Below is a small trained network, with its code and all its weights. Each question gives an input and a class and asks what happens when units are switched off, that is, made to give their printed mean instead of their output.

import numpy as np


def w(rows, s, z=0):
    codes = np.array(rows[::2]) - 128.0
    scale = np.full(codes.shape[1], s)
    scale[-1] = z or s
    return codes * scale


def norm(h):
    return h / np.sqrt((h * h).mean(-1, keepdims=True) + 1e-5)


def f(y):
    return y / 2 * (1 + np.tanh(0.7978845608 * (y + 0.044715 * y**3)))


def log_softmax(a):
    a = a - a.max(-1, keepdims=True)
    return a - np.log(np.exp(a).sum(-1, keepdims=True))


def net(x, mask):
    res = np.array(x, float).reshape(1, 5) / 4 @ E
    u = 0
    for l in range(4):
        y = f(norm(res) @ A[l][:, :-1].T + A[l][:, -1])
        res = res + np.where(mask[u : u + 5], y, B[l][:, -1]) @ B[l][:, :-1]
        u += 5
    return log_softmax(norm(res)[-1] @ U[:, :-1].T + U[:, -1])


A, B = {}, {}
E = w([
[140,134,255,117],'x0',
[245,60,104,85],'x1',
[155,153,134,115],'x2',
[65,92,151,119],'x3',
[145,92,60,193],'x4',
],0.0082)
A[0] = w([
[242,3,176,121,6],'0.n0',
[25,167,233,95,91],'0.n1',
[77,185,186,85,224],'0.n2',
[131,133,34,71,202],'0.n3',
[184,111,101,75,124],'0.n4',
],0.0064,0.0012)
B[0] = w([
[81,97,235,138,226],'0.n0',
[131,187,160,120,255],'0.n1',
[176,81,1,173,213],'0.n2',
[102,156,19,81,196],'0.n3',
[76,82,172,56,172],'0.n4',
],0.0093,0.0035)
A[1] = w([
[155,139,162,254,218],'1.n0',
[244,206,191,66,73],'1.n1',
[188,12,94,80,126],'1.n2',
[138,50,154,8,219],'1.n3',
[207,179,211,76,253],'1.n4',
],0.0079,0.0029)
B[1] = w([
[61,177,222,86,192],'1.n0',
[122,180,181,64,190],'1.n1',
[137,107,111,76,207],'1.n2',
[154,23,23,172,255],'1.n3',
[1,74,98,147,246],'1.n4',
],0.0099,0.0047)
A[2] = w([
[55,3,252,161,178],'2.n0',
[127,191,170,64,48],'2.n1',
[2,156,6,136,254],'2.n2',
[6,151,42,170,253],'2.n3',
[207,28,45,173,122],'2.n4',
],0.0068,0.0024)
B[2] = w([
[49,203,69,97,220],'2.n0',
[131,93,141,121,128],'2.n1',
[255,199,124,133,253],'2.n2',
[226,202,130,112,234],'2.n3',
[87,129,109,84,191],'2.n4',
],0.0083,0.0073)
A[3] = w([
[46,34,158,4,252],'3.n0',
[146,82,64,1,98],'3.n1',
[89,121,114,30,103],'3.n2',
[121,116,55,141,50],'3.n3',
[61,191,156,140,57],'3.n4',
],0.0094,0.0013)
B[3] = w([
[79,183,57,161,253],'3.n0',
[127,83,108,104,246],'3.n1',
[135,56,144,254,185],'3.n2',
[220,82,225,133,155],'3.n3',
[131,45,146,75,183],'3.n4',
],0.0096,0.0064)
U = w([
[174,244,91,124,229],'0',
[152,63,199,138,3],'1',
[162,5,4,47,159],'2',
[111,81,164,125,2],'3',
[179,30,229,205,7],'4',
[33,237,220,55,165],'5',
[140,40,233,192,19],'6',
[2,68,49,156,211],'7',
],0.0099,0.005)

Each question gives the input, the list of numbers given to net, and the class t.
The units are the neurons (one row each of A and B). Each row of codes is followed by its name. A weight is (code - 128) times the scale printed after its matrix; where a second scale follows, it is the last column's (A, B and U).
mask holds one flag per neuron, layer by layer. A switched-off neuron (its flag False) gives its mean, the last column of its row in B, instead of its output. The means were averaged over made-up inputs and are rounded, as every weight is.
A unit's drop is (log p(t) with every unit on - log p(t) with that unit switched off) / (log p(t) with every unit on - log p(t) with every unit switched off).
The circuit of an input: a set's keep is (log p(t) with only the set's units on - log p(t) with every unit switched off) / (log p(t) with every unit on - log p(t) with every unit switched off). Starting from the 12 units with the biggest drops (on a tie, the unit counted first), units are removed one at a time, each time the one whose removal leaves the highest keep (on an exact tie, the one counted first), for as long as the keep stays at least 0.8.
circuit, biggest first: the units of the circuit, biggest drop first
most important unit: the unit with the biggest drop
top k neurons: the k neurons with the biggest drops, biggest first
top k neurons in layer l: the k neurons of layer l with the biggest drops, biggest first
drop when u is switched off: that unit's drop, to one decimal
input [0,-7,8,5,-1], class 0: most important unit => 0.n2
input [1,-3,6,-5,-3], class 5: circuit, biggest first => [1.n3; 2.n2]
input [-7,0,-6,5,3], class 0: top 2 neurons in layer 0 => [0.n2; 0.n4]
input [-1,-5,-7,0,-5], class 0: circuit, biggest first => [0.n2; 2.n2]
input [2,-8,2,-6,5], class 5: top 3 neurons => [1.n0; 1.n3; 0.n3]
input [2,6,4,-6,-8], class 7: top 2 neurons in layer 1 => [1.n4; 1.n1]
input [0,-3,4,5,-5], class 0: top 2 neurons => [0.n2; 0.n0]
input [-1,3,7,-5,-7], class 2: top 2 neurons in layer 1 => [1.n3; 1.n0]
input [1,0,0,-8,-7], class 5: top 2 neurons => [1.n1; 0.n3]
input [4,0,4,0,7], class 5: top 2 neurons in layer 1 => [1.n0; 1.n3]
input [1,4,-8,-4,-3], class 7: top 2 neurons in layer 0 => [0.n0; 0.n2]
input [4,6,-8,-5,4], class 7: drop when 3.n0 is switched off => 0.1
input [-6,0,1,5,3], class 0: drop when 3.n4 is switched off => 0.1
input [2,3,4,3,4], class 7: top neuron in layer 0 => [0.n0]
input [-2,-8,7,5,-1], class 0: drop when 0.n2 is switched off => 0.3
input [4,-1,1,2,8], class 5: top 2 neurons in layer 1 => [1.n0; 1.n3]
